Each row is followed by its class number.
[ -85  -25  -70  -47   95   46   22  285  -26  -38   77 -140   65 -191
  -47    4 -179  -44 -156  139 -116   24  155   22   37  -74   15   88
  -10 -126 -162   67] => 1
[  28   45  109   17  -70 -154   62 -146   29   55  155  252   21  -47
  -11  -68  188  -68  187   92   16   42  -97   67  271  -99  -97 -264
  -34  142  -57 -101] => 3
[ -26   -6  -33   39  104  101   -4  222  184 -199   11 -384  201  -40
   81  175 -134   20 -277 -158   46   89  125  118  151 -150    1  244
 -170  194  -27  123] => 5
[   8 -168  173  -31  133 -217 -175  -15 -103  -63  143  241  259 -177
 -106   56  -23  193   35   99  -70   48  -28   77  315 -205  -59  -37
   71  116   57  -45] => 8
[  11   83  240  193  -34  133  161 -151  324   35   12  -27   76  -91
  362   -7  113 -270   55   66 -130   91 -161 -108 -138   66 -134 -144
   90   66   11   83] => 6
[  30  196   60   45   51   14   -9   90  294 -114  -46  223   56 -273
  289 -152  188 -172  -94  -40   32  153    2  -24   93 -120 -149 -129
  357   84 -107   16] => 2
[ 266   28 -149 -310  193 -523 -285  -74  482 -287 -431   -8 -194 -780
   24  259  -39  436 -233 -561  263  189  198 -201 -250 -213  514 -478
 -253 -205 -278 -159] => 1
[ 168  -11   50  106   76   84    6 -327 -522  489  183   19  200   37
 -323   79  324 -116   13   53 -239  362 -388  326  141   97 -249 -142
  -42  277  128   33] => 5
[ -58  -44  -28  163  323  287  -12  381  326  -16  -29 -160  155  186
 -227  -30 -221  -72  -97   42 -283  132   20  138  213  -72 -194  603
  102  -76   -7  250] => 7
[ -18   43 -151   33   24  161    1  294   73  -70   17 -182   79  -49
  -46   -8 -169  -16 -143   34 -119  134  174    1  101 -101    8  202
  -66    2  -74   96] => 4
[ -71   18 -275  -27   -1   96   68  262  249  -51   86 -242   36 -135
  172    2 -108 -330 -151  158  -55    2  204 -249   29  -75 -126 -128
   97  161 -196  185] => 3
[ 121   41   96   85   -5 -167   37 -113   88  -15   68   47   45 -117
   -7 -108   58   87  118   38   53   11  -99  -78  112 -218  -27 -185
   47  111   58  -57] => 5
[ -98  -28 -106  -39   69   72   55  123   -5 -150  109 -242  183 -158
  -79   38 -126  -40 -185  -10  -63  160  139   26   97 -146  -31  -12
  -69   11  -69  102] => 8
[  82  -14  103  261   75   74  -51 -292   88   75  219  168  159  -83
  167   -2   52   12  -12 -124   64  148 -109 -204  145 -212 -292 -275
   35  355  111  -87] => 3
[ -75    6  -64  -35  -12  225   29  248 -100  -59  -11 -192  241  -27
   50   73  -61  -22 -139   61 -184  189  153    2  153    2  -98   34
    8  -57 -176  134] => 3
[ 202  142  221  148  -85 -478   39 -161  126 -226  158   49 -110 -454
  -99  -82  182 -231  215  117  118   26 -262  127  213 -263  164   70
 -222   71  -73 -280] => 3
[ -66   89   66  -48   80  120  -43  213  133 -105   30 -187   62  -67
   58 -102  -97  -27 -110  155 -123  123  111  -23  222   28   -4 -120
  -56 -168 -248  -37] => 4
[  30   11 -203  -76   62  -77 -172  102  -67  -20    1 -193   98   11
 -145  -35 -197  -13  -27  -27  -85   51  149   -6   40  -50   18  230
   -8  -79  -19   -5] => 2
[ 140   79   86   66   80 -199   95   72  136 -127  108 -281  234 -207
   91   59  -45   88 -129  -10   51   89  -86  228  150 -168  187 -292
 -177  326  206   19] => 6
[  51    6  104   67  205 -106 -167 -140  199  -86   16  332   36 -223
  -33   60    4   41   38 -144   66   -3  -37  -17  110 -342  -19  176
   81  149   91  -67] => 5
[ -16   12   23  -50  167   -7  -16 -152  -93   75  125  259  109 -241
   36  139  201  171  -50 -201   -7   52   57 -126  -82 -313 -121  -57
   14   10  -55   77] => 0
[ 135   31  218  100  -24   40  103 -179 -235  171  130  252  103  -90
   63  -99   97  -16   92  -25   21  118 -189   13  155   24 -183 -231
  124  121  117   16] => 7
[ -68  118   48  -85   34   44  -44   98  -76 -140  -35   -3  -18 -119
   56 -210  -60   99   40   37    9   95  156  -61  216   -7  -54   11
    8 -271 -166   40] => 1
[-252   40  -57 -145  527 -192 -544 -159   61 -255  -38 -276  227   25
  -28 -200 -200  264   85  152  -91   81  193  253   18 -242  291  206
  267 -145  153 -117] => 3
[ 105  -65  -37   44  -16  -15  -76  159   71  -19   60   82   -2 -155
   17   -1  -43    8  -52   41  128  -22   55  -56  275 -253  -83  -88
  -23  239  -83   35] => 8
[  64   58  197  -39  -39 -175 -116 -263  109 -203    7  121  268 -480
  267  -50  207   44   97   53  101  375  -48 -125  333  -65    0 -418
    9  205  -49 -236] => 4
[ -98  -75   47   12  139  154   66  247   -3 -130   -1 -100   99 -208
  160   50 -308  119 -167   20   -4   27  182 -155   86   25  -12  -15
  -41   33   -9  116] => 1
[  49    5   61   20  -17  -13   97 -342  113 -138  145 -152  134 -339
  -80   19  199 -246  192  133    4  262 -169  323  289 -423   58 -269
 -106  163   61  140] => 1
[-135    0  273  -58  -17  -61  345  626   66    0   89   54  -53  708
  -51   46 -405  138  369  174  184 -597  128  218  468 -216   45  111
 -206  -26 -188 -150] => 4
[ 130   87   40  115  -39  -35  288   51  -80  199  313  421   88   24
 -102   34   66 -204 -107  -44  178  -47 -193  114  138 -221 -250 -272
  259  280   82   64] => 0
[ 268   49  108  212   24  -95 -100 -185  240   41   86   32   62 -300
  112  -97  120  -96  118   81  109  193 -145  -63  227 -169  -75 -104
  -81  154   69 -104] => 4
[  33   -5  -71  -58   39  -15  -76  316   41   10   31 -128   92 -172
   35  -55 -170  -77 -259  -40  -18   60  116 -149   48   42  -92  189
  193   76 -263  -48] => 7
[ 138  -33  110   18   44   40  107 -305  190   73  134  159   44   -2
   55   62   77 -162   67 -173  154  -87 -147  -70  155 -111 -171 -226
   16  202  216   26] => 4
[ 247   60  265   65  -97 -329   79  115  239 -119  105    6    5 -388
  -31 -109  131 -164   31  280  185   -4 -238   87  446  -51  134    2
 -136  293  -64 -193] => 7
[  -5   28 -308  -33  246   55 -337  263  -83   17   38 -565   98 -116
  103  -12 -390  295 -423   -2 -126  189  363 -209 -111  -43  161  139
  -94  283    2  281] => 7
[  59  -57  -28   38  -74  199   -7  114  -48  144   54  580   45  -15
   43   29   94  -82  106 -172 -109  -53   83   23  267  -86 -356  361
   58   79   95  244] => 6
[  39 -308  -16  100  219   44   24 -301  327  -90   24  359  236 -137
  -16   73  127  138  244 -245  115   -8  -56 -114   94 -473 -347 -274
  279 -179  190  129] => 5
[ -64   20  -47   10   65  173   -1  178   71 -113   -6 -304  200  108
  -19    8 -213   77 -182  -65  -17  128  106   58  206  -70  -42   80
  -48  125    6   26] => 1
[ -63   -6 -161  -32  278  -68 -120   71  135 -192   37 -623  221  -35
 -143  -89  -85   53  -18  119 -160  138   94  127   49 -213   78  169
  -27 -153    4  115] => 2
[ 151   32   99   94  -47 -134   66    6  161  -61   72  -59  129 -285
   56  -28   69   10  -19   58    4  130  -42   64  152 -219   40  -64
  -67  216   82   70] => 8
[ -36  -55 -137  -41    2   55   -5  319  -60  -23   87 -123   78  -52
 -197  -43 -159 -125  -57  273  -76   36   91  102  192  -17   -5  210
   18 -137 -179  128] => 6
[  46   50  -38  -20  129 -128 -279   31   64 -234   88 -246   86 -547
   71 -274  -57  249 -305  -46   20  433  200  -74  186  -34    8   72
  122  -78 -294   82] => 3
[-123 -211 -113  -76  228   18 -176   41  178 -219 -203 -167  -58  -97
 -130   86 -182  286  176  -72   75  110  168   39  104 -315  118  -29
 -118 -253 -266   38] => 1
[ -65  -32 -214  -64  132  182  -33  276  -18   60   38 -151  133  -34
  -71  166 -144   74 -315  -99  -46  113  250  -70   21  -52  -60  166
 -118   62 -181  104] => 2
[ 148   99 -136  165 -449 -225   97  232  314 -341  162 -705 -153 -760
  117 -733    5 -223  -56  608   96  322   13 -285  298    4   98 -528
    1  -13 -555 -293] => 5
[  36   48  -89   58    9  301   54  379 -180  -14   21 -303  382   78
   22   22  -27  -31 -353  -69 -362   63   10  124   23   23 -183  215
  170   49  192  170] => 0
[ 164   62  122  103  -80   39  136   19  226   37  105  201  158 -210
  131   84  154 -359   -1   53  -50   55 -121   21  209  -58 -158   -8
  -16  145   99   16] => 4
[  57   42  -10   69  -91  122   27  237 -206  -18   68  -76   95   43
   15 -215 -215   72  -19  139   15    9   64  -81  225   42  -94   46
   87   -8   18   61] => 6
[  54  258 -133  194  380 -426 -463  242 -103    3   87 -666   30 -235
 -213  133 -385   72 -899   35  -76  421  -98  203 -633   80  488  224
   86  204 -196 -336] => 1
[  21  -12  -78   58   15   48   59  229  173 -146   93  -83  120 -355
   -8 -139 -169 -107  -77  181  -44  224  117  -18  243  -73   -5   85
   63   57  -47   83] => 4
[  90  143  215   35  226  -62   -8  -12   51  -14   70   37   66 -301
  167  306   40   12 -241 -113  218  108  -27   31  139 -196  116  237
 -184  604   25  126] => 2
[ 162    1   30  100   13 -143  -75 -232  149  -19  128  100   17 -261
  -90 -105  105   19  113   60   48  162 -115   46  186 -255   43 -200
  -49  124   88  -89] => 4
[ 150   50   19   37  -41   40   80  124  341   14  -40  214  156  -77
  170    8   16 -122   16  -84  -36  -59   45   51  199  -41  -83 -220
  -65   19  172  -50] => 2
[ 108    2  -78   82   66  129   24  245   11  -81   -3 -248  132  -34
 -116  -49 -120  -30 -127  -66 -145  127   11  130  212  -90 -143  211
   46  -30   47  264] => 5
[  44  263  -59   65  137  -44  -18  451  -18   42   50 -373  105   -6
   39  -93 -169   -7 -292   36  -19  103  137  121   41  -52   28  366
    4  124 -142   23] => 5
[ 193   17  252  190  136  -93   72  -55  115 -181   89   36  224 -335
   85  151  -23   49 -221 -260   68  172 -195  227   90 -241   21 -141
   99  200  161   33] => 3
[ -78  162  -15 -164  235 -253  -26  155  446 -422 -171 -409   29 -411
  -22  -19  -78  179 -277 -351  144  291  178   22   66   41  260   63
 -297 -133 -369 -325] => 2
[ 165   15  131   58  -46 -255   31 -164  248  -65   78  151  -91 -128
  -82 -203  159  -39  153   39  117   18 -209  149  209 -117   21 -149
   94   49   66    9] => 7
[ 188   34   53  130  -44  -27   44  127   67   16   10   68  130  -76
 -130  -64   40   68  -93  -55  -78  117 -130  162   92 -140   -1   66
  114   55   92   -3] => 7
[  63   93  106  -58  -26 -141 -270 -387  105   97   55  165  104 -128
   22 -241  270  142  224   69 -137  198  -26   59  139 -166   -8 -140
   64  -78  -46 -136] => 0
[-106   86   23   68  335   55  -14  397  -23  -82   -9 -262  104 -192
  -29  158 -182   15 -315   17 -202  163  120   68 -159  -63   71  625
   24  -19 -174  193] => 2
[ 196   90  -57  139 -316  148  410    3  -93  192  -29  112    6  179
 -198  -73   38  -79  411   16 -109  -48 -153   80  192 -130  -17 -158
 -300  171  287  -18] => 6
[ 191   60  -53  145  -43   51  107   91  244  161  -74  305 -107   91
    8  -76   56  107  -26 -188  110 -154   -8 -240 -109 -148 -190  -11
  130 -101   82   10] => 1
[ 211  190   36   26  118 -427   41  -61  126   19  102 -100  248 -106
 -242  -78  184   96  174   37  261  130 -114  405  207 -498  152  124
  -50    2   77 -207] => 1
[-141  115 -148  -35   68  199   -4  304  -75  -16  180 -186   77   68
  -44  -85 -163   60 -260   62 -154   15  259   20  197 -119  -56   -9
 -164   68  -91  104] => 5
[ -48  -32   60  158  118   67 -179 -226  -75  -34 -339  636 -360  142
 -101 -173  124  120  392  -53  -60  -37 -178 -382 -154   98 -225   35
  277 -383   71  -44] => 8
[ 158  243  110  130   -2    2  228 -168  130   37  -75  393  -54   80
    9 -147  181  108  189 -386   92   29 -147   27   84  -35  -96 -241
 -114  -16  317 -224] => 4
